Below are the code and all the weights of a small trained network. Each question names an input and a target symbol and asks about switching units off, where a switched-off unit gives its printed mean instead of its output.

import numpy as np


def w(rows, s, z=0):
    codes = np.array(rows[::2]) - 128.0
    scale = np.full(codes.shape[1], s)
    scale[-1] = z or s
    return codes * scale


def norm(h):
    return h / np.sqrt((h * h).mean(-1, keepdims=True) + 1e-5)


def softmax(a):
    e = np.exp(a - a.max(-1, keepdims=True))
    return e / e.sum(-1, keepdims=True)


def log_softmax(a):
    a = a - a.max(-1, keepdims=True)
    return a - np.log(np.exp(a).sum(-1, keepdims=True))


def net(x, mask):
    ids = ['Ξγθμστψ'.index(c) for c in x.split()]
    T = len(ids)
    res = E[ids] + P[:T]
    u = 0
    for l in range(2):
        r = norm(res)
        for j in range(3):
            rows = slice(4 * j, 4 * j + 4)
            q, k, v = (r @ M[l][rows].T for M in (Q, K, V))
            z = softmax(np.where(np.tri(T) > 0, q @ k.T / 4**0.5, -1e9)) @ v
            o = O[l][rows]
            res = res + np.where(mask[u + j], z, o[:, -1]) @ o[:, :-1]
        u += 3
    return log_softmax(norm(res)[-1] @ U[:, :-1].T + U[:, -1])


Q, K, V, O = {}, {}, {}, {}
E = w([
[58,38,38,143,198,131,170],'Ξ',
[154,178,88,199,131,31,91],'γ',
[31,143,153,4,143,189,108],'θ',
[234,129,167,77,45,126,10],'μ',
[200,59,126,221,170,245,109],'σ',
[149,80,91,77,173,16,241],'τ',
[151,251,54,125,177,180,4],'ψ',
],0.0023)
P = w([
[114,146,118,134,90,133,184],'0',
[205,112,97,78,153,151,118],'1',
[138,157,217,160,253,116,108],'2',
[82,86,70,114,127,123,112],'3',
[187,107,100,96,138,141,117],'4',
[124,157,207,169,249,111,102],'5',
[61,85,93,122,107,118,85],'6',
[180,110,102,96,130,129,119],'7',
[129,162,198,186,242,121,108],'8',
[47,108,110,130,88,122,66],'9',
],0.0044)
Q[0] = w([
[159,135,192,158,195,57,157],'0.h1',
[133,150,200,133,199,134,108],'0.h1',
[104,96,78,227,115,97,97],'0.h1',
[147,128,117,55,99,110,178],'0.h1',
[80,123,154,2,169,253,105],'0.h2',
[128,183,88,108,221,142,114],'0.h2',
[101,29,217,73,117,131,206],'0.h2',
[107,129,131,110,175,87,105],'0.h2',
[123,200,107,131,139,71,96],'0.h3',
[181,144,92,39,51,138,110],'0.h3',
[158,151,183,198,187,140,73],'0.h3',
[117,149,184,210,121,215,168],'0.h3',
],0.0099)
K[0] = w([
[176,185,142,133,116,119,150],'0.h1',
[133,193,146,123,98,135,161],'0.h1',
[106,103,171,200,157,103,88],'0.h1',
[157,107,83,80,147,130,119],'0.h1',
[79,160,165,48,145,247,121],'0.h2',
[146,154,101,130,182,185,86],'0.h2',
[104,47,176,69,132,129,195],'0.h2',
[130,139,157,138,165,122,115],'0.h2',
[88,155,103,138,89,102,89],'0.h3',
[137,106,144,43,124,120,70],'0.h3',
[138,182,141,198,120,139,116],'0.h3',
[128,133,137,185,128,232,141],'0.h3',
],0.012)
V[0] = w([
[100,101,101,227,49,107,150],'0.h1',
[180,146,178,95,226,122,79],'0.h1',
[92,154,181,158,68,120,80],'0.h1',
[129,129,127,127,128,128,127],'0.h1',
[31,63,128,175,74,205,32],'0.h2',
[67,180,99,193,148,99,125],'0.h2',
[149,118,92,86,213,113,151],'0.h2',
[167,142,138,141,65,140,2],'0.h2',
[170,65,100,182,44,180,174],'0.h3',
[130,117,96,195,141,216,159],'0.h3',
[91,36,156,182,162,160,95],'0.h3',
[198,121,80,196,167,231,113],'0.h3',
],0.0029)
O[0] = w([
[232,135,41,192,124,125,121,64],'0.h1',
[61,113,202,28,125,200,143,156],'0.h1',
[172,169,96,104,138,146,44,54],'0.h1',
[128,127,130,129,127,128,127,130],'0.h1',
[210,76,99,211,164,160,233,57],'0.h2',
[191,29,127,104,120,104,130,87],'0.h2',
[141,156,188,103,152,142,62,255],'0.h2',
[42,90,178,170,158,105,222,179],'0.h2',
[107,213,128,217,59,72,74,91],'0.h3',
[105,138,90,78,114,58,87,111],'0.h3',
[182,155,162,75,151,58,81,94],'0.h3',
[86,66,145,88,93,5,117,201],'0.h3',
],0.0028,0.0013)
Q[1] = w([
[186,122,172,123,236,130,125],'1.h1',
[187,144,184,183,166,60,135],'1.h1',
[88,75,174,135,145,109,98],'1.h1',
[125,78,148,27,120,68,201],'1.h1',
[166,118,157,95,89,108,2],'1.h2',
[179,60,79,143,84,230,146],'1.h2',
[171,126,116,44,51,85,114],'1.h2',
[94,159,76,112,33,158,62],'1.h2',
[97,146,126,139,67,120,99],'1.h3',
[36,128,114,163,180,42,88],'1.h3',
[162,111,133,123,241,139,178],'1.h3',
[68,147,125,130,58,106,103],'1.h3',
],0.0089)
K[1] = w([
[175,200,95,141,145,182,186],'1.h1',
[162,185,150,201,135,104,201],'1.h1',
[91,122,48,181,37,160,146],'1.h1',
[150,77,102,58,100,101,202],'1.h1',
[224,177,151,127,111,167,68],'1.h2',
[149,1,155,147,115,175,78],'1.h2',
[193,111,191,29,100,80,84],'1.h2',
[107,141,192,117,140,134,2],'1.h2',
[130,125,176,97,176,113,58],'1.h3',
[63,221,137,186,171,68,119],'1.h3',
[91,150,56,170,67,156,241],'1.h3',
[107,108,204,115,235,90,39],'1.h3',
],0.01)
V[1] = w([
[62,198,187,139,78,111,165],'1.h1',
[127,91,103,74,52,104,200],'1.h1',
[108,110,117,208,50,119,174],'1.h1',
[49,72,64,184,158,225,120],'1.h1',
[189,138,149,147,138,186,199],'1.h2',
[77,167,52,106,63,73,142],'1.h2',
[231,167,184,159,214,42,160],'1.h2',
[54,44,74,227,71,152,61],'1.h2',
[178,172,149,93,163,145,74],'1.h3',
[40,167,119,192,195,107,194],'1.h3',
[147,3,106,89,104,158,167],'1.h3',
[140,140,83,122,69,154,150],'1.h3',
],0.004)
O[1] = w([
[205,55,109,92,211,110,92,95],'1.h1',
[109,16,100,146,54,116,139,208],'1.h1',
[65,79,85,24,145,129,98,163],'1.h1',
[71,193,108,97,84,24,84,231],'1.h1',
[140,106,212,102,162,56,123,69],'1.h2',
[86,129,147,188,13,161,178,217],'1.h2',
[38,109,198,81,233,193,45,41],'1.h2',
[202,172,69,21,32,166,219,172],'1.h2',
[65,116,128,139,100,59,116,143],'1.h3',
[91,96,112,132,126,255,57,146],'1.h3',
[173,164,239,96,166,129,194,1],'1.h3',
[187,156,96,121,93,165,203,190],'1.h3',
],0.0036,0.002)
U = w([
[157,140,54,158,29,135,182,198],'Ξ',
[35,114,114,156,137,85,28,156],'γ',
[72,164,224,32,114,195,175,29],'θ',
[183,147,191,140,143,2,154,159],'μ',
[211,59,70,34,199,160,102,5],'σ',
[131,36,187,224,161,188,176,127],'τ',
[165,235,113,197,200,182,107,168],'ψ',
],0.0063,0.0017)

Each question gives the input, a string of symbols that net reads in full, and the target symbol t.
The units are the heads (4 rows each of Q, K, V and O). Each row of codes is followed by its name. A weight is (code - 128) times the scale printed after its matrix; where a second scale follows, it is the last column's (O and U).
mask holds one flag per head, layer by layer. A switched-off head (its flag False) gives its mean, the last column of its rows in O, instead of its output. The means were averaged over made-up inputs and are rounded, as every weight is.
A unit's drop is (log p(t) with every unit on - log p(t) with that unit switched off) / (log p(t) with every unit on - log p(t) with every unit switched off).
The circuit of an input: a set's keep is (log p(t) with only the set's units on - log p(t) with every unit switched off) / (log p(t) with every unit on - log p(t) with every unit switched off). Starting from all 6 units, units are removed one at a time, each time the one whose removal leaves the highest keep (on an exact tie, the one counted first), for as long as the keep stays at least 0.8.
circuit, biggest first: the units of the circuit, biggest drop first
unit that matters most: the unit with the biggest drop
which heads matter: for each layer, one digit per head in row order, 1 if its drop is at least 0.15 and else 0, layers parted by /
input θ Ξ γ Ξ γ θ τ θ θ ψ, target Ξ: circuit, biggest first	0.h2, 1.h2
input Ξ θ σ τ σ σ γ μ μ, target θ: which heads matter	110 / 000
input ψ μ γ τ τ Ξ μ σ, target σ: circuit, biggest first	1.h2
input ψ σ Ξ γ Ξ Ξ Ξ ψ σ, target Ξ: circuit, biggest first	1.h2, 0.h3
input γ σ θ θ Ξ θ, target ψ: which heads matter	100 / 000
input τ μ τ ψ τ Ξ, target τ: which heads matter	110 / 110
input μ Ξ ψ, target σ: circuit, biggest first	0.h3, 1.h1
input σ σ μ, target γ: circuit, biggest first	0.h3, 1.h2
input Ξ μ σ γ θ, target θ: circuit, biggest first	0.h1, 1.h3
input Ξ σ μ τ θ, target θ: which heads matter	111 / 001
input μ σ θ τ Ξ μ, target σ: circuit, biggest first	1.h1, 0.h3
input μ τ τ μ τ τ, target σ: circuit, biggest first	0.h2, 1.h1
input Ξ σ μ μ Ξ τ μ Ξ σ, target θ: which heads matter	100 / 000
input ψ τ σ σ μ τ Ξ ψ τ, target Ξ: unit that matters most	1.h2
input μ Ξ θ, target σ: circuit, biggest first	1.h1, 0.h2
input Ξ ψ θ τ ψ τ ψ τ, target τ: circuit, biggest first	1.h1, 1.h2
input θ μ Ξ, target μ: circuit, biggest first	1.h2, 0.h3
input Ξ θ ψ, target θ: circuit, biggest first	0.h1, 1.h2
input ψ μ τ σ θ Ξ, target Ξ: circuit, biggest first	1.h2, 0.h3
input Ξ Ξ τ Ξ μ γ θ, target Ξ: unit that matters most	0.h2
input ψ Ξ γ σ θ μ μ μ μ, target Ξ: which heads matter	001 / 010
input τ Ξ γ τ Ξ τ θ τ θ, target τ: circuit, biggest first	0.h2, 1.h2, 0.h3
input μ Ξ μ, target σ: which heads matter	010 / 100
input θ τ σ, target μ: which heads matter	011 / 010
input τ θ μ μ Ξ Ξ ψ ψ, target ψ: which heads matter	000 / 110
input τ τ Ξ μ σ θ, target τ: which heads matter	011 / 110
input σ ψ Ξ μ μ θ Ξ τ σ, target γ: which heads matter	001 / 000
input γ τ σ Ξ γ, target γ: which heads matter	010 / 010
